Below are the code and all the weights of a small trained network. Each question names an input and a target symbol and asks about switching units off, where a switched-off unit gives its printed mean instead of its output.

import numpy as np


def w(rows, s, z=0):
    codes = np.array(rows[::2]) - 128.0
    scale = np.full(codes.shape[1], s)
    scale[-1] = z or s
    return codes * scale


def f(y):
    return y / 2 * (1 + np.tanh(0.7978845608 * (y + 0.044715 * y**3)))


def softmax(a):
    e = np.exp(a - a.max(-1, keepdims=True))
    return e / e.sum(-1, keepdims=True)


def log_softmax(a):
    a = a - a.max(-1, keepdims=True)
    return a - np.log(np.exp(a).sum(-1, keepdims=True))


def net(x, mask):
    ids = ['αβγδεζηθλμξπστφψ'.index(c) for c in x.split()]
    T = len(ids)
    res = E[ids] + P[:T]
    q, k, v = (res @ M[0].T for M in (Q, K, V))
    z = softmax(np.where(np.tri(T) > 0, q @ k.T / 2**0.5, -1e9)) @ v
    res = res + np.where(mask[0], z, O[0][:, -1]) @ O[0][:, :-1]
    y = f(res @ A[0][:, :-1].T + A[0][:, -1])
    res = res + np.where(mask[1:9], y, B[0][:, -1]) @ B[0][:, :-1]
    return log_softmax(res[-1] @ U[:, :-1].T + U[:, -1])


Q, K, V, O, A, B = {}, {}, {}, {}, {}, {}
E = w([
[132,123,127,109,123,137,119,123,119,147,122],'α',
[152,162,125,81,135,148,97,130,157,158,89],'β',
[212,97,97,68,103,127,124,137,122,100,161],'γ',
[132,124,99,114,129,138,133,135,119,148,119],'δ',
[148,119,144,110,135,138,114,125,120,145,121],'ε',
[168,58,111,100,170,193,108,156,97,115,105],'ζ',
[161,101,85,124,163,126,136,143,148,178,130],'η',
[148,100,177,112,142,123,100,136,128,181,137],'θ',
[91,173,132,159,173,164,51,175,122,114,116],'λ',
[147,134,85,97,106,154,159,160,106,140,122],'μ',
[140,145,154,121,140,127,90,152,146,169,167],'ξ',
[152,186,145,139,149,124,138,136,139,92,84],'π',
[75,194,156,115,75,97,112,169,112,79,184],'σ',
[116,50,190,161,126,92,96,142,85,72,177],'τ',
[172,185,153,104,144,129,160,250,81,136,133],'φ',
[58,98,187,75,121,145,151,172,103,76,182],'ψ',
],0.017)
P = w([
[152,140,80,88,105,166,6,156,100,169,148],'0',
[138,109,141,76,122,58,140,159,48,138,37],'1',
[128,123,89,39,231,84,128,93,205,95,113],'2',
[140,172,153,157,126,153,140,117,63,164,160],'3',
[156,115,126,147,103,72,141,179,101,145,50],'4',
[149,127,95,54,219,85,81,94,166,92,151],'5',
[142,172,191,182,118,175,172,131,102,149,163],'6',
[154,111,134,170,80,106,150,198,159,141,58],'7',
[150,131,90,39,212,85,80,82,146,81,153],'8',
[151,164,216,211,107,208,191,148,156,133,171],'9',
[160,100,148,188,60,159,164,215,216,120,64],'10',
[145,143,90,26,215,86,79,71,127,80,149],'11',
[138,165,196,170,117,168,177,120,90,157,152],'12',
],0.012)
Q[0] = w([
[104,109,222,227,2,130,142,210,6,139,116],'head 0',
[218,124,9,90,181,98,45,125,236,168,58],'head 0',
],0.0094)
K[0] = w([
[148,162,40,30,188,71,42,38,66,173,65],'head 0',
[154,128,187,255,29,224,210,180,252,157,83],'head 0',
],0.0076)
V[0] = w([
[67,2,145,104,114,84,115,116,132,122,216],'head 0',
[160,86,102,177,118,140,142,38,134,176,97],'head 0',
],0.0092)
O[0] = w([
[220,159,13,131,174,76,10,52,1,197,159,2],'head 0',
[110,74,66,65,187,71,208,8,207,196,9,63],'head 0',
],0.0066,0.0051)
A[0] = w([
[96,70,65,53,141,140,80,69,171,151,155,213],'neuron 0',
[177,83,105,120,118,166,178,143,79,210,153,168],'neuron 1',
[103,176,137,176,34,136,52,185,124,121,165,169],'neuron 2',
[55,107,115,111,168,96,193,71,200,49,75,29],'neuron 3',
[145,167,136,141,172,122,125,90,101,148,255,254],'neuron 4',
[140,92,87,96,202,38,64,54,77,142,145,118],'neuron 5',
[123,163,116,212,112,224,99,113,31,148,177,39],'neuron 6',
[89,204,147,132,102,216,140,144,101,213,145,102],'neuron 7',
],0.0092,0.005)
B[0] = w([
[48,235,54,176,132,226,161,39,102,167,129,178],'neuron 0',
[131,124,110,170,63,160,131,169,216,36,113,184],'neuron 1',
[152,61,69,102,85,41,142,117,82,175,95,254],'neuron 2',
[205,64,11,170,155,31,83,54,132,86,159,199],'neuron 3',
[141,220,164,185,42,156,118,139,167,93,140,232],'neuron 4',
[195,72,224,130,156,114,109,72,130,189,2,176],'neuron 5',
[94,95,121,179,251,71,149,139,103,105,178,196],'neuron 6',
[88,88,165,77,187,129,169,39,172,232,182,202],'neuron 7',
],0.0084,0.0072)
U = w([
[138,77,70,189,92,80,175,170,137,156,44,121],'α',
[156,125,100,109,118,102,62,136,163,180,175,48],'β',
[189,99,107,83,163,114,148,146,102,163,155,54],'γ',
[74,163,105,148,96,45,193,63,119,124,166,79],'δ',
[54,85,167,155,234,98,134,120,123,166,143,108],'ε',
[133,97,114,109,123,151,95,105,108,131,143,118],'ζ',
[132,90,62,121,140,126,160,47,103,164,127,80],'η',
[112,124,201,44,167,156,176,64,145,213,122,114],'θ',
[55,132,144,138,237,218,56,175,128,61,179,214],'λ',
[60,153,23,85,126,160,156,140,94,109,178,148],'μ',
[28,255,164,192,106,218,166,130,191,123,153,162],'ξ',
[188,60,132,71,194,82,66,96,157,64,205,118],'π',
[164,191,88,134,54,143,84,158,111,70,212,118],'σ',
[128,103,178,139,73,138,59,65,141,137,96,65],'τ',
[159,107,164,52,111,97,132,230,99,120,44,254],'φ',
[159,133,145,222,121,127,97,126,78,89,143,82],'ψ',
],0.0087,0.0066)

Each question gives the input, a string of symbols that net reads in full, and the target symbol t.
The units are the heads (2 rows each of Q, K, V and O) and the neurons (one row each of A and B). Each row of codes is followed by its name. A weight is (code - 128) times the scale printed after its matrix; where a second scale follows, it is the last column's (O, A, B and U).
mask holds one flag per unit, heads first, then neurons. A switched-off unit (its flag False) gives its mean, the last column of its rows in O or B, instead of its output. The means were averaged over made-up inputs and are rounded, as every weight is.
A unit's drop is (log p(t) with every unit on - log p(t) with that unit switched off) / (log p(t) with every unit on - log p(t) with every unit switched off).
The circuit of an input: a set's keep is (log p(t) with only the set's units on - log p(t) with every unit switched off) / (log p(t) with every unit on - log p(t) with every unit switched off). Starting from all 9 units, units are removed one at a time, each time the one whose removal leaves the highest keep (on an exact tie, the one counted first), for as long as the keep stays at least 0.8.
circuit, biggest first: the units of the circuit, biggest drop first
unit that matters most: the unit with the biggest drop
top k neurons: the k neurons with the biggest drops, biggest first
input α σ ξ, target σ: circuit, biggest first => (head 0; neuron 4)
input η δ η ξ, target ξ: circuit, biggest first => (neuron 4)
input λ η ζ η θ ζ π σ η π η δ, target π: circuit, biggest first => (head 0; neuron 3)
input ψ η α ψ β ε λ η π α ξ δ, target ξ: circuit, biggest first => (neuron 0; neuron 2)
input π η η ξ ζ η η ξ β, target ξ: top 3 neurons => (neuron 0; neuron 2; neuron 3)
input η δ τ η γ σ β τ ψ η η θ, target θ: circuit, biggest first => (neuron 5; head 0)
input π λ η η η π η β π α δ π π, target θ: circuit, biggest first => (neuron 7; neuron 4; neuron 1)
input π ε η δ ζ τ δ β η π π ξ λ, target ε: top 3 neurons => (neuron 6; neuron 7; neuron 2)
input γ α η ζ, target λ: circuit, biggest first => (neuron 2; neuron 6)
input β η β ψ ζ σ, target ψ: circuit, biggest first => (head 0; neuron 4; neuron 5; neuron 6)
input π π β π β η δ ζ λ δ ψ, target φ: top 2 neurons => (neuron 2; neuron 3)
input δ η ε, target η: circuit, biggest first => (neuron 0; head 0; neuron 3)
input θ η γ ξ φ η ψ σ, target φ: circuit, biggest first => (neuron 0; neuron 4)
input ζ δ η θ, target ξ: circuit, biggest first => (neuron 4; neuron 3)
input φ δ γ, target φ: circuit, biggest first => (head 0; neuron 2; neuron 3)
input τ β ζ, target τ: unit that matters most => neuron 5
input ε η η η η η π π σ α λ, target φ: top 3 neurons => (neuron 3; neuron 0; neuron 6)
input η σ τ τ α ξ, target τ: top 2 neurons => (neuron 5; neuron 4)
input η π δ σ, target δ: top 2 neurons => (neuron 2; neuron 7)
input π ζ γ η δ λ η η ε ζ, target λ: unit that matters most => neuron 6
input η η π φ η β π μ π η θ β, target θ: top 2 neurons => (neuron 5; neuron 0)
input η η ξ, target ξ: top 3 neurons => (neuron 0; neuron 2; neuron 4)
input λ η η α, target ξ: top 2 neurons => (neuron 3; neuron 2)
